(in the rows, 128 means zero)
Each row of numbers belongs to one of the things below and depends on some of the facts about them. Some rows are named. Which thing is each other row?

Some facts about the things:
bazan	η	tosa; bebro	η	fisaskam; bebro	η	brobri; bimar	η	kaskis; braklal	η	bobrisi; braklal	η	trizu; braklal	η	peran
brige	η	nimek; bropam	η	kazi; bropam	η	vitrem; busul	η	totruk; butu	η	datren; butuni	η	mista; datren	η	stuvum
disi	η	revuk; disi	η	stevem; doku	η	brobri; drakal	η	pusu; drakal	η	gase; drakal	η	skivem; dregel	η	neneplor
drele	η	traples; drele	η	flaskil; drisalak	η	trefin; drisalak	η	nimek; dristur	η	zifle; dristur	η	stokepa; droplum	η	brobri
droplum	η	stokepa; drostu	η	butu; drostu	η	loba; drostu	η	flaklas; duko	η	bretros; duko	η	datren; duko	η	mista
fastom	η	zasor; fastom	η	skanul; fastom	η	doku; fastom	η	pusu; fastom	η	tuluk; fedeplir	η	kesum; fedeplir	η	plizus
fezanok	η	fisaskam; fezanok	η	brobri; fezanok	η	bebro; flaklas	η	butu; flaskil	η	kibus; fleklu	η	fotunom; flomigu	η	neral
flomigu	η	damos; flozo	η	kotas; flozo	η	mizasta; flunem	η	kiflu; flunem	η	plabotul; flunem	η	flaklas; flustal	η	flaklas
fotunom	η	kibus; fotunom	η	kazi; fotunom	η	pogrum; fotunom	η	butuni; fudis	η	pusu; fudre	η	butu; fudre	η	klaflefas
fudre	η	mista; futrilel	η	lokosku; gaful	η	flozo; gaful	η	stokepa; gase	η	doku; gase	η	fezanok; gase	η	stuvum
gipem	η	peran; gobror	η	bobrisi; gobror	η	rilos; gobror	η	bretros; gobudrur	η	stuvum; gobudrur	η	bebro; grotroklik	η	risa
gruflom	η	bobrisi; gruflom	η	lokosku; gruflom	η	tufes; gudel	η	gobudrur; kanesken	η	datren; kaskis	η	kostom; kazi	η	flozo
kazi	η	duko; kazun	η	rubromus; keklok	η	brobri; keklok	η	bretros; keklok	η	mulon; keklok	η	loba; kesum	η	klosivim
kibus	η	keklok; kibus	η	kidro; kidras	η	gudel; kidro	η	fisaskam; kidro	η	brobri; kiflu	η	stiklok; kiflu	η	skifludek
kivatrer	η	skeso; kivatrer	η	stipoplas; kivatrer	η	bobrisi; kivatrer	η	fuledul; klaflefas	η	butuni; klaza	η	rofluk; klomal	η	stiklok
kostom	η	datren; lepasok	η	gamuk; lepasok	η	dregel; lepasok	η	mulon; lestul	η	kotas; lestul	η	bobrisi; lestul	η	stokepa
lokosku	η	fezanok; lokosku	η	kostom; lovos	η	kitam; lovos	η	rubromus; lovos	η	skifludek; lovos	η	mista; lusko	η	nofleskar
lusko	η	trizu; madratu	η	butu; makil	η	totruk; makil	η	traduzum; mista	η	keklok; mista	η	datren; mizasta	η	kotas
mulon	η	fisaskam; neneplor	η	fezanok; neneplor	η	brobri; neral	η	drostu; neral	η	damos; netriflon	η	flaklas; netriflon	η	kidro
nimek	η	fisaskam; nimek	η	nofleskar; nistek	η	skekli; nistek	η	loba; nofleskar	η	kibus; nubik	η	rugil; nubik	η	bebro
paskiku	η	rubromus; peran	η	skeso; peran	η	bobrisi; plabotul	η	stiklok; plabotul	η	keklok; plumin	η	fudre; pogrum	η	skeso
pogrum	η	butu; pogrum	η	skivem; pogrum	η	mista; poso	η	kibus; poso	η	brobri; poso	η	stokepa; pusu	η	bobrisi
pusu	η	mulon; pusum	η	skekli; rastifler	η	stiklok; rastifler	η	risa; rastifler	η	bazan; retusen	η	fisaskam; retusen	η	stuvum
rilos	η	kostom; risa	η	retusen; rubromus	η	retusen; rubromus	η	fisaskam; rubromus	η	skanul; rugil	η	flustal; rugra	η	fuledul
rugra	η	bebro; seki	η	nuvu; setilil	η	drakal; setilil	η	tosa; skanul	η	kostom; skari	η	bebro; skeki	η	stevem
skeki	η	busul; skekli	η	retusen; skekli	η	stiklok; skekli	η	fezanok; skekli	η	pusu; skeso	η	mulon; skeso	η	loba
skifludek	η	bretros; skivem	η	fisaskam; skivem	η	plabotul; skivem	η	keklok; skotru	η	flozo; skotru	η	bazan; skotru	η	nistek
skotru	η	fudre; skovodron	η	gobror; skovodron	η	stuvum; sobren	η	kotas; sobren	η	stuvum; sobren	η	butuni; sobren	η	neneplor
stasto	η	risa; stasto	η	kanesken; stiklok	η	drostu; stipoplas	η	kibus; stipoplas	η	butuni; studrun	η	fisaskam; stuvum	η	fisaskam
suror	η	skari; suror	η	datren; teden	η	midin; teden	η	nuvu; tosa	η	zifle; totruk	η	zedrepo; totruk	η	fleklu
traduzum	η	paskiku; traples	η	nifopim; trizu	η	rugil; trizu	η	trutra; trizu	η	keklok; troreklek	η	madratu; trosta	η	suror
trosta	η	lepasok; trosta	η	skekli; trosuk	η	rilos; trosuk	η	flustal; trutra	η	doku; trutra	η	gase; tufes	η	retusen
tufes	η	fezanok; tufes	η	pusu; tumos	η	lovos; vakla	η	skari; vitrem	η	seki; vitrem	η	flaklas; zagrus	η	stiklok
zagrus	η	rofluk; zagrus	η	neneplor; zagrus	η	duko; zasor	η	skivem; zedrepo	η	klaflefas; zedrepo	η	gobror; zifle	η	peran
zifle	η	mizasta; bazan	α	a; bebro	α	a; bimar	α	c; bobrisi	α	a; braklal	α	b; bretros	α	a
brige	α	d; brobri	α	a; bropam	α	a; busul	α	a; butu	α	d; butuni	α	a; damos	α	a
datren	α	c; disi	α	a; doku	α	b; drakal	α	a; dregel	α	b; drele	α	a; drisalak	α	a
dristur	α	c; droplum	α	c; drostu	α	b; duko	α	b; faleni	α	a; fastom	α	a; fedeplir	α	a
fezanok	α	c; fisaskam	α	c; flaklas	α	b; flaskil	α	a; fleklu	α	a; flomigu	α	b; flozo	α	a
flunem	α	a; flustal	α	b; fotunom	α	a; fudis	α	a; fudre	α	a; fuledul	α	b; futrilel	α	b
gaful	α	a; gamuk	α	a; gase	α	a; gipem	α	d; gobror	α	d; gobudrur	α	d; grotroklik	α	a
gruflom	α	b; gudel	α	d; kanesken	α	c; kaskis	α	b; kazi	α	a; kazun	α	a; keklok	α	b
kesum	α	d; kibus	α	a; kidras	α	b; kidro	α	c; kiflu	α	a; kitam	α	d; kivatrer	α	c
klaflefas	α	d; klaza	α	b; klomal	α	b; klosivim	α	a; kostom	α	b; kotas	α	a; lepasok	α	a
lestul	α	c; loba	α	a; lokosku	α	d; lovos	α	d; lusko	α	a; madratu	α	a; makil	α	a
midin	α	a; mista	α	b; mizasta	α	b; mulon	α	a; neneplor	α	a; neral	α	b; netriflon	α	a
nifopim	α	c; nimek	α	d; nistek	α	a; nofleskar	α	a; nubik	α	a; nuvu	α	b; paskiku	α	c
peran	α	a; plabotul	α	c; plizus	α	c; plumin	α	d; pogrum	α	a; poso	α	a; pusu	α	b
pusum	α	b; rastifler	α	d; retusen	α	d; revuk	α	a; rilos	α	a; risa	α	a; rofluk	α	a
rubromus	α	d; rugil	α	a; rugra	α	b; seki	α	a; setilil	α	c; skanul	α	a; skari	α	c
skeki	α	b; skekli	α	b; skeso	α	b; skifludek	α	a; skivem	α	a; skotru	α	a; skovodron	α	a
sobren	α	d; stasto	α	a; stevem	α	a; stiklok	α	a; stipoplas	α	a; stokepa	α	b; studrun	α	a
stuvum	α	b; suror	α	a; teden	α	b; tosa	α	b; totruk	α	a; traduzum	α	b; traples	α	d
trefin	α	b; trizu	α	a; troreklek	α	c; trosta	α	d; trosuk	α	d; trutra	α	c; tufes	α	b
tuluk	α	a; tumos	α	b; vakla	α	b; vitrem	α	b; zagrus	α	a; zasor	α	b; zedrepo	α	b
zifle	α	d; zoklurik	α	a

Some rows with their names:
[164  88 158 122 110 124 129 149 128 133 123 140 159  92 106 130 147  87
 132 139 104 141 123 110  95 131 136 152 160 153 135 191 151 160 133]: makil
[144 111 144 118 121  92 113 137  84 145 148 144 163  90 135  95 129 133
 160 130  93 138 150 178 116  95 173 115 165 161 135 181 109 131 180]: faleni
[ 92 163  98 189 102 111  97 143 114 131  73 120 131 157 175 125 125 141
  87 126  79  73 122 143  80 115  95 115  95 101  82 110 158 110 146]: datren
[114 151  85 195 142 105  98 107  96  90 132 126 110 163 164 112 118 150
 133 184  90  74 117 171 143  93 106 147  92  93  80 115 150  97 138]: stuvum
[173  84 140 105 113 121 156 144 154 111 140 134 154 117 102 145 154  86
 133 126 150 150  89 132 128 138 128 153 130 105 126 132 146 162 154]: skovodron
[119  89 135 123 111  96 160 143 164  76 141  77 147 132 101 158 148 162
 106 133 161  67 116 122 118  98 171 177 106 175 105 166 154 163 113]: sobren
[163 138  98 169 177 102 125 113 112 102 121 109 111 162 184 142  84  93
 154 170  90 115 131 130 144 132 149 119  86 115 141 107 130 156 141]: pusu
[ 94 100 154 122 169  74 111 119  74 125 137 111 140  95 169 110 137 157
 144 119  79 101 162 179  94 146 186 108 156 181 124 185  84 146 114]: traples
[118  89 146 119 171 106 153 113  97 138 136 150 164  84 102 108 145 102
 145 178 139 136  89 184 119 140 191 155 170 168 138 184 139 125 128]: drele
[102 170 157 128 163  75  91 146  80 122  61 149 190 104 174  75 101 162
 118 122  82  95 103 187  75 136 187 105 151 171 105 146  93 125 175]: plizus
[101 124 139 167 146 112 108 138 135 135  73 144 162 154 155 153 144  97
  88 128  88  75  83 134  55 146 105 144  93 117  79 115 157 125 143]: paskiku
[101 170  89 169  97  75 128  87  88 145 129  97 116 144 160  82  86 124
 136 118 112 150 158 192 148 112 108  97 147 119 152 114 152 118 179]: stiklok
[ 85 167  97 185  96 110  93 113  89 125 109  89 119 162 133  90  96 146
 139 114  69 102 124 195 145  84  95 103  88 102 120 134 152 124 118]: flaklas
[174 121 111 118 125  87 139 103 130 150 140 106 133 158 169 125  82  87
 163 155 124 147 158 142 158 160 176 106  89 129 147 106 143 159 187]: peran
[159  94 122 111 176 118 164 132 159 108 121  96 122 159 100 140  96  81
 159 135 151 153  76 130 152  97 179 122  86 170 146 172 128 165 119]: braklal
[147 102 137 132  91 121  96 135 114 132 144 119 141  94 118  95 153 133
 143 172 116 133 165 123 125 139 132 135 167 164 135 188 154 163 114]: fleklu
[137 101 104 123 105 135 122 122 126 117 131 144 139  92 136 101 142 131
 138 174 150 152 126 139 143 152 145 154 157 141 125 180 149 130 124]: stipoplas
[150 142 150 135 121  95 139 119 116 118 112  86 126 153 126  92  69 141
 160 174  90  71 160 105 152  84 179 113  85 173 141 126 126 168 179]: tosa
[174 152  93 189 101  93  93  96 105 128 142 140 122 138 184  82 133 160
 151 160  89 142 161 145 150 159 116 109 147 109 138 110 151 114 126]: bretros
[ 99  95  86 116 184  83 148 104  97  83 137  93 116 154 151 149 157 153
 108 146 141  79 147 179 106 164 117 147 117 134  91 125 145 114 111]: nimek

Which thing is each row?
No name comes twice in this set of rows, the named rows included.
[128  96 114 172  98 113  96 135 136  88 138  79 112 140 172  94 146 166
 106 117 105 107 165 127 147 158 110 133 138 186 113 159 153 164 107] : klaflefas
[109  97 106 114 127 110 153  95 138 123 146 134 181  86  91 159 133 104
 132 192 156  96  84 147 136 106 183 165 159 171 138 190 150 154 156] : poso
[103 154 132 174  91 113 105 143 145 131  87 124 147 141 122 143 135 123
  83 117  89  80  81 131  76 113 102 120 113 132  85 111 154 131 132] : kanesken
[141  85 163 109  92  93 166 122 158 135 149 123 189 105 104 141  94 148
 148 193 150  76 151 115 142  76 192 149 143 169 132 177 136 159 177] : gaful
[112 159  84 198 107  74  95  65  73 143 130 137 144 155 185 114  91 158
 149 199 108  64 165 166 141 143 116 125 158 103  95 126 143  93 182] : brobri
[137 155 102 185 172 100 112  90  90 117 127 106 112 164 187 102  93 101
 168 182  82  91 152 157 155 113 170 110  85 126 142 136 148 129 128] : fuledul
[149 103 137 139  92 132  98 135 123 122 144 132 133  99 104  88 149 137
 109 118 133 150 114 152 129 111 103 120 159 147 131 174 157 159 116] : fudre
[161  99 150 112 167  79 134 137  85 113  90 157 200  87  94  85 145 147
 136 127  68 157  79 196 101 111 187 130 156 172 119 184  85 150 190] : fedeplir
[166  80 128 112 173  76 175 139 143 114 140  72 125 152 121 156 112 110
 167 111 152 142 153 140 135 164 179 112  83 180 154 110 121 168 131] : gipem
[171 162 169 121 155  85  98 119  83 126 106 155 178  97 177  79 119 167
 137 151  77 147 128 190 112 119 175 109 167 181 119 157  90 118 187] : klosivim
[106  88 134 104 135  77 170 137 123 122 121  76 127 156  94 151 134 122
 119 116 153 120 114 184 102  92 153 116  85 183 145 131 127 167 132] : rastifler
[119  84 164 110  94 114 122 138 150 147 145 123 145  86  97 106 115 129
 124 116 150 153 107 158 140  81 187 113 156 142 134 189 135 173 130] : bropam
[151 120  87 178 127  88 132  94  85 136 137 142 126 156 180 147 117 108
 131 195 115 118 147 175 137 148 114 117 142  95 113 104 160 102 183] : mulon

Now the same things, written a new way:
Known rows:
[ 95 151 104 188 109 109 138 163 244  80  89 159 137 189 117 153  65 140
  82 113 105 137 132 166 137 147 170 186 105 137 116  88 172 131  90 115
  87 103 149 105 107  95 111 156  67  93 122 135 151 104 142 136]: kesum
[116 164  80 196 153 156 129 149 185 128  58 105 165 128 115 146 117 125
 121  96 154 153 120 125 143 126 154 211 133  77 106  94 184 108  88  98
 155 153 163 115 122 138 112 161  99 104  97 106 121 120 136  95]: stevem
[119 107 126 181 124 117  86 108 132 126 146 126 147 114 137 132 149 136
  85 126 136 119 146  87 102 128 153 170 150 121 122 109 122 137 119 104
  76 124 152 138 101 131 110 161 146 144 141 129 150 107 127 126]: rugil
[164  99 161 137 125  92 116 136 159 175 163 138 139 151 135 111  74 124
 113 145 126 120 116 161 105 141 128  85 140 184 169 131  89 103 111 127
 125 110 101 153 128 117 132 127 142 113 153 150 142 133 124 101]: tufes
[138 131 131 179 160 109  89 120 135 143 128 145 167 123 109 136 117 121
 112 111 156 110 116 103 115 120 150 149 141 124 145 118 120 122 102 111
 105 131 134 131 107 141 102 147 138 121 143 139 152 142 131 110]: nofleskar
[160 113 129 163 126  92 111 145 209 141 115 105 150 157 122 122 106 116
  98  98 120 136 128 146 139 138 137 138 119 164 147 106  98  82  76 117
 111 103 153 139 107 149 125 137 119 104 153 123 143 121 132  77]: trefin
[137 122 128 182 156 108  71 109 138 139 137 129 166 114 124 131 128 130
  98 122 150 122 134  93 121 119 152 168 156 136 132 109 111 113 106 105
 103 137 143 134 112 147 112 148 151 129 141 144 139 151 132 106]: risa
[114 106 120 159 102 138  90 107 120 138 156 105 137 105 157 130 157 152
  91 154 138 132 156  98  93 137 142 164 169 110 102 114 120 142 142 101
  87 144 147 144 117 108 114 160 150 149 117 124 130 106 126 141]: madratu
[ 99 102 125 165  82 151 131 132 118 143 139 134 112 112 150 139 108 152
 117 163 133 114 129 120  64 159 142 143 147  95 122 132 158 161 157 111
  97 113 110 137 124  77 110 163 133 151 119 114 147  81 117 170]: bropam
[123 141 121  97 122 133 123 114 142 158 150 127 144 125 113 143  76 162
  88 155 129 153 142 187 112 134 119 134 180 113 105 103 104 134 124 144
 124 170 135 115 138  88 115 110 132 115 121 166 137 142 150 136]: gobror
[175 100 142 132 131  96 117 120 151 166 148 103 156 121 101 129 109 123
 104  98 133 128 123 157 121 123 121 106 138 153 152 100  72  85  74 138
 112 122 150 134 102 140 114 116 151 115 177 138 166 133 143  81]: pusu
[142 120 104 150 149 143  89  92 118 143 136  88 177  76 113 145 172 138
  98 104 158 148 145 101 128 104 129 180 174  84 104  84  97 108  98 117
 106 172 185 127  98 158 105 142 161 138 136 128 143 141 149  94]: bretros
[128 123 141 146 143 127  91 125 111 178 153 149 148 123 145 124  94 146
 120 171 154 118 121 132  90 141 138 124 174 128 141 144 127 145 151 112
 138 139  84 145 154  94 123 143 144 138 105 151 117 143 120 138]: skovodron
[147  93 143 124 101 136 146 139 107 166 119 166 102 133  56 191  64 171
 142 102 134  97  87 190  89 135 128  53 124 107 164 109 165 171 114 143
 109 121  87 128 144  96 109 119 128 131 155 144 177  99 128 147]: dristur
[155 104 141 140 119  95 116 143 169 175 155 118 135 156 146 110  91 134
 108 153 118 134 129 169 116 150 124 107 151 173 147 132  97 103 118 120
 127 119 106 159 142 113 138 132 136 108 127 141 117 124 121 107]: futrilel
[149 129 146 180 184  92  64 111 132 142 148 158 184 128 112 124 113 114
 106 109 154 105 120  92 133 108 158 158 148 156 161 109  95 114  91 109
  99 129 139 138 106 152 113 145 151 122 156 155 152 166 129  90]: bebro
[114 106 108 193 104 127  95 109 141 101 124 107 143 109 132 145 163 138
  84 107 129 130 152  78 101 123 158 191 135  98 104  91 125 134  98 100
  57 124 179 126  76 138  96 170 138 138 148 113 162  90 140 123]: damos
[136  60 134 136  55 120 114 114 141 146 185  81 109 124 160 119 141 147
  80 156  94 140 166 141  84 151 118 120 154 147 108 114  93 126 130 119
  57 113 148 157 103 110 121 138 149 142 153 118 151  72 127 134]: drostu
[165  92 142 122 103 108 114 116 149 165 171  97 140 117 119 124 118 134
 100 123 122 137 141 149 111 126 120 106 156 155 133 110  70  96 100 133
 103 125 144 145 109 131 116 121 153 126 164 132 159 120 138  95]: keklok
[120 134 144 189 139 103  93 145 149 146 135 178 143 156 143 120  75 131
 127 154 143  98 106 116 104 148 166 131 133 150 162 143 151 142 133  96
 122 103  82 143 140 102 116 160 122 125 111 145 136 129 111 139]: drisalak

Which thing is each row?
No name comes twice in this set of rows, the named rows included.
[122 133 110 156 135 159 126 128 115 161 115 115 151 103 122 141 111 142
 122 139 156 142 123 130  93 131 131 159 158  78 125 120 149 134 132 114
 142 156 127 128 141 108 112 148 132 129 103 123 130 126 135 128] : fleklu
[138 136 153 167 165  88  65 124 135 150 151 173 150 144 136 115  94 134
 108 152 152  99 114 107 110 128 159 125 155 158 161 136 117 132 133 106
 116 118  96 154 134 124 117 149 143 131 128 158 131 158 120 121] : studrun
[115 114 114 136 106 153 104 109 101 157 159 107 139  90 144 133 134 151
 116 156 143 137 137 118  90 140 124 150 176  91 110 125 130 147 147 115
 120 161 137 139 129 104 118 150 152 151 114 128 129 111 131 144] : fudre
[128  74 131 154  58 114 138 145 173 141 160 110 101 150 164 118 105 139
  94 156  89 132 153 158  80 170 127 111 131 153 125 130 125 129 135 109
  83  85 125 152 115  79 123 150 125 130 142 107 139  55 121 149] : flomigu
[112 126 157 125 108  93  97 125 162 151 183 181 128 164 136 130  59 159
  80 181 112 116 138 175 102 147 145 104 160 170 138 121 108 151 145 139
  91 121  87 133 136  74 122 126 126 126 133 178 146 133 129 159] : trosta
[102 124  99 226 104 127 111 140 187  86  91 126 138 139 134 146 134 128
  92 101 126 121 136  89 111 140 172 198 107 105 111  98 168 125  89  91
  71  99 170 122  83 129 104 180 109 127 131  97 161  79 128 127] : midin
[151  92 150 114  86 112 151 138 133 187 156 130 113 134 125 125  64 136
 133 150 126 117 102 180  73 161 113  64 132 146 167 134 109 127 133 140
 135 103  89 141 135  79 118 121 132 126 152 132 165 100 128 140] : braklal
[184 111 121 160 185  91  38 100 171 114 124 110 182 127  61 162 157 149
  78  50 142 131 148 126 194  69 151 143 158 154 126  57  86 101  49 119
  63 164 184 147 105 212 134 122 158 120 175 170 150 164 148  37] : fisaskam
[154 133 112 149 168 137 106  96 107 144 106 102 187  71  62 162 142 116
 117  66 170 122 115  97 130  95 134 165 141  78 138  76  96 100  64 133
 114 165 192  97  79 170  88 130 150 125 175 128 188 153 162  79] : bobrisi
[136 145 138 137 152  81  80 112 184 135 160 152 171 150 109 134  91 149
  68 133 128 138 147 159 147 116 151 152 166 168 121  94  81 118 105 133
  92 152 150 121 113 132 122 122 132 107 142 182 144 174 150 101] : retusen
[141  88 148 114 103 132 117 140 106 166 149 162 105 142  88 164  70 192
 131 139 131 101 109 189  96 142 130  53 154 126 161 118 153 175 140 135
 113 124  65 154 170  93 131 116 134 143 133 156 141 110 119 146] : kivatrer

The same things again, as new rows of numbers:
Some things and their rows:
[113 132 133 182 101 127 147 145 131 146 123 138 105]: pusum
[162 149 105  89 121  96 136 149 160 100 111 126 135]: kotas
[111 135 122 176  91 123 148 147 153 149 133 134  96]: dregel
[117 114 123 117 105  97 113 148 139 131 124 148 108]: fastom
[116 140 135 202  70 120 146 125 121 116  92 120  93]: vitrem
[102 146 139 222  44 117 134 100 102  98  61 110  81]: drostu
[136 141 137 120 128 129 144 143 158 127  85 132  75]: kesum
[123 105 131 132  94 102 104 146 117 122 102 132 104]: kiflu
[ 74 207 141 123 119 135 122  77 170 215 156 157 135]: kostom
[117 111 122 118 127 109 107 154 107 125 124 164 107]: risa
[126 149 122 174  97 130 153 141 142 138 125 129 105]: klaza
[100 120 113 148 137 136 118 133 160 127 127 113  94]: bimar
[150 148 106  99 113  90 131 144 156  95 109 130 127]: faleni
[137 130 148 110 147 137 139 149 153 145  95 136  87]: gobror
[129 145 141 117 124 132 135 138 149 132  79 131  65]: plumin
[105 122 111 155 125 136 112 127 151 113 118 105  89]: troreklek
[143 160 107 162 104 116 175 146 179 115 123 119 121]: stokepa
[114 121 135 195  91 127 145 145 123 143 117 132 100]: klomal
[124 149 121 168 102 128 154 140 141 138 125 129 111]: skeki
[136 134 110 104  99 110 114 152 141 132 116 130 106]: drele

Rows to name:
No name comes twice in this set of rows, the named rows included.
[109 189 116  75 102 112  94 105 151 160 122 141 118] : suror
[147 121 146 116 141 139 143 161 146 147  94 131  81] : zifle
[155 173  99  69  84 135  93 153 130 162 114 105  91] : butuni
[156 157 133 112 140 119 161 140 172  99  78 130  92] : kitam
[ 83  84 149 210 111 121 140 149 115 155 138 169  98] : skekli
[146 112 127 105 122 115 111 167 123 134 118 129 127] : peran
[ 81 126  97 145 122 122 115 124 176 122 140 127  67] : skari
[110 170  54 143 163 130 140 138 147  52 141 151  64] : fisaskam
[107 135 136 205  61 121 144 117 114 110  83 118  85] : flustal
[102 154  97 170  57 122 149 145 161 141 127 124  55] : keklok
[130 150 119 162 104 139 146 148 131 148 130 122 105] : zedrepo
[127 132 121 106 109 106 108 143 133 129 119 142 110] : stasto

